Below is a small trained network, with its code and all its weights. Each question gives an input and a class and asks what happens when units are switched off, that is, made to give their printed mean instead of their output.

import numpy as np


def w(rows, s, z=0):
    codes = np.array(rows[::2]) - 128.0
    scale = np.full(codes.shape[1], s)
    scale[-1] = z or s
    return codes * scale


def f(y):
    return np.maximum(y, 0)


def log_softmax(a):
    a = a - a.max(-1, keepdims=True)
    return a - np.log(np.exp(a).sum(-1, keepdims=True))


def net(x, mask):
    res = np.array(x, float).reshape(1, 4) / 4 @ E
    y = f(res @ A[0][:, :-1].T + A[0][:, -1])
    res = res + np.where(mask, y, B[0][:, -1]) @ B[0][:, :-1]
    return log_softmax(res[-1] @ U[:, :-1].T + U[:, -1])


A, B = {}, {}
E = w([
[220,175,41,151,71,200,219,186,32,233,49,80],'x0',
[34,222,41,125,205,172,22,41,92,173,110,89],'x1',
[205,110,156,253,125,79,105,51,37,135,233,30],'x2',
[130,46,156,70,30,172,52,105,204,210,129,4],'x3',
],0.0051)
A[0] = w([
[55,207,68,128,184,159,64,65,93,153,117,103,71],'N0',
[42,137,97,20,125,212,144,213,237,140,13,209,18],'N1',
[78,107,180,120,166,56,89,86,177,40,182,163,36],'N2',
[59,201,67,125,193,171,49,66,92,156,126,108,45],'N3',
[56,86,195,116,158,45,57,64,191,46,193,157,25],'N4',
[193,105,148,229,122,84,101,58,60,142,222,53,26],'N5',
[59,97,197,115,162,39,56,70,195,52,187,151,13],'N6',
[225,173,29,146,72,213,207,191,33,248,46,74,22],'N7',
[54,199,71,126,184,154,67,70,97,157,121,104,26],'N8',
[120,36,161,68,31,190,66,104,212,206,120,34,42],'N9',
[137,44,163,73,47,193,61,114,200,208,131,27,27],'N10',
[57,198,74,131,191,156,64,71,101,164,123,106,21],'N11',
[229,54,217,132,72,66,220,224,155,70,151,160,54],'N12',
[122,211,91,159,218,77,208,165,59,23,118,251,22],'N13',
[47,132,91,23,124,210,143,218,230,128,20,199,35],'N14',
[195,101,157,226,123,71,105,50,55,144,215,38,63],'N15',
[127,52,152,58,36,186,65,104,212,202,120,38,69],'N16',
[58,215,49,130,183,165,51,63,95,154,115,105,87],'N17',
[67,193,56,144,178,155,71,61,108,147,117,105,50],'N18',
[225,175,25,147,63,212,215,184,17,247,38,78,14],'N19',
[224,44,228,131,48,64,235,226,154,67,148,158,3],'N20',
[226,48,218,137,60,67,222,240,149,80,151,163,13],'N21',
[67,81,193,92,135,66,59,82,191,71,170,121,51],'N22',
[197,111,162,240,122,76,106,49,60,141,220,34,38],'N23',
[134,213,94,176,231,75,204,153,52,23,126,254,62],'N24',
],0.0046,0.0037)
B[0] = w([
[103,59,99,117,75,145,92,74,142,172,85,167,182],'N0',
[228,195,209,20,101,65,2,129,32,33,136,195,239],'N1',
[126,138,163,163,156,186,110,179,182,111,168,133,185],'N2',
[115,50,106,130,63,147,74,65,146,186,71,182,180],'N3',
[140,142,173,183,183,213,92,199,210,76,185,161,200],'N4',
[212,187,215,25,98,80,11,142,57,59,120,208,186],'N5',
[151,142,203,185,184,213,94,202,216,86,194,168,195],'N6',
[138,133,208,195,206,240,72,213,245,60,215,169,249],'N7',
[113,60,128,134,75,144,70,75,141,180,85,181,170],'N8',
[44,183,199,204,159,68,204,145,63,209,98,60,222],'N9',
[33,188,220,214,171,68,203,148,63,221,95,63,212],'N10',
[110,60,121,135,70,148,56,70,142,187,76,183,169],'N11',
[81,41,69,124,61,151,59,37,145,207,60,178,243],'N12',
[45,199,241,208,176,61,188,168,71,226,105,32,214],'N13',
[225,190,193,23,104,64,21,131,39,45,139,191,238],'N14',
[197,177,180,35,102,88,53,148,65,57,130,185,199],'N15',
[54,182,180,187,164,67,204,146,70,204,102,51,224],'N16',
[112,47,84,120,70,143,101,65,148,180,76,174,192],'N17',
[110,61,107,122,69,139,68,67,144,182,75,174,172],'N18',
[135,138,217,198,196,231,75,220,252,62,219,171,253],'N19',
[87,40,91,139,68,153,44,41,142,214,63,189,240],'N20',
[79,30,88,135,55,157,30,22,146,214,58,192,237],'N21',
[128,156,177,181,181,185,134,199,185,94,178,136,190],'N22',
[197,183,186,30,104,82,34,142,68,61,128,196,196],'N23',
[30,174,219,210,168,68,205,158,73,230,98,29,227],'N24',
],0.005,0.0058)
U = w([
[138,126,141,172,170,224,118,178,249,79,185,143,112],'0',
[112,8,98,120,70,142,108,45,142,175,81,159,117],'1',
[188,178,144,15,111,58,99,132,45,55,133,154,116],'2',
[74,172,148,194,158,55,177,145,72,187,112,60,116],'3',
[143,109,66,85,126,119,178,121,140,95,145,93,249],'4',
[150,116,46,110,127,114,197,117,139,83,135,110,103],'5',
[152,102,52,87,135,117,195,102,146,74,148,70,93],'6',
[151,114,1,117,138,101,158,122,144,81,155,73,103],'7',
],0.01,0.021)

Each question gives the input, the list of numbers given to net, and the class t.
The units are the neurons (one row each of A and B). Each row of codes is followed by its name. A weight is (code - 128) times the scale printed after its matrix; where a second scale follows, it is the last column's (A, B and U).
mask holds one flag per neuron, in row order. A switched-off neuron (its flag False) gives its mean, the last column of its row in B, instead of its output. The means were averaged over made-up inputs and are rounded, as every weight is.
A unit's drop is (log p(t) with every unit on - log p(t) with that unit switched off) / (log p(t) with every unit on - log p(t) with every unit switched off).
The circuit of an input: a set's keep is (log p(t) with only the set's units on - log p(t) with every unit switched off) / (log p(t) with every unit on - log p(t) with every unit switched off). Starting from the 12 units with the biggest drops (on a tie, the unit counted first), units are removed one at a time, each time the one whose removal leaves the highest keep (on an exact tie, the one counted first), for as long as the keep stays at least 0.8.
circuit, biggest first: the units of the circuit, biggest drop first
most important unit: the unit with the biggest drop
top k neurons: the k neurons with the biggest drops, biggest first
drop when u is switched off: that unit's drop, to one decimal
input [-1,6,-8,-2], class 2: top 2 neurons => [N1, N14]
input [0,-8,2,-7], class 1: circuit, biggest first => [N21]
input [2,8,8,-7], class 1: top 2 neurons => [N17, N3]
input [-3,1,0,2], class 4: top 2 neurons => [N19, N7]
input [-2,6,6,0], class 1: top 4 neurons => [N1, N17, N14, N3]
input [-3,-3,6,7], class 3: top 2 neurons => [N10, N9]
input [5,-7,6,-7], class 1: top 3 neurons => [N21, N12, N20]
input [2,1,-2,3], class 4: top 2 neurons => [N24, N13]
input [-7,-4,-8,6], class 2: top 2 neurons => [N1, N14]
input [1,-7,-8,8], class 2: top 3 neurons => [N1, N14, N24]
input [-1,3,-3,1], class 4: top 3 neurons => [N21, N20, N12]
input [2,3,0,3], class 4: drop when N20 is switched off => 0.5
input [-3,5,-6,-8], class 3: drop when N13 is switched off => 1.2
input [8,-5,-1,8], class 0: drop when N24 is switched off => 0.2
input [8,-4,1,-7], class 0: most important unit => N19
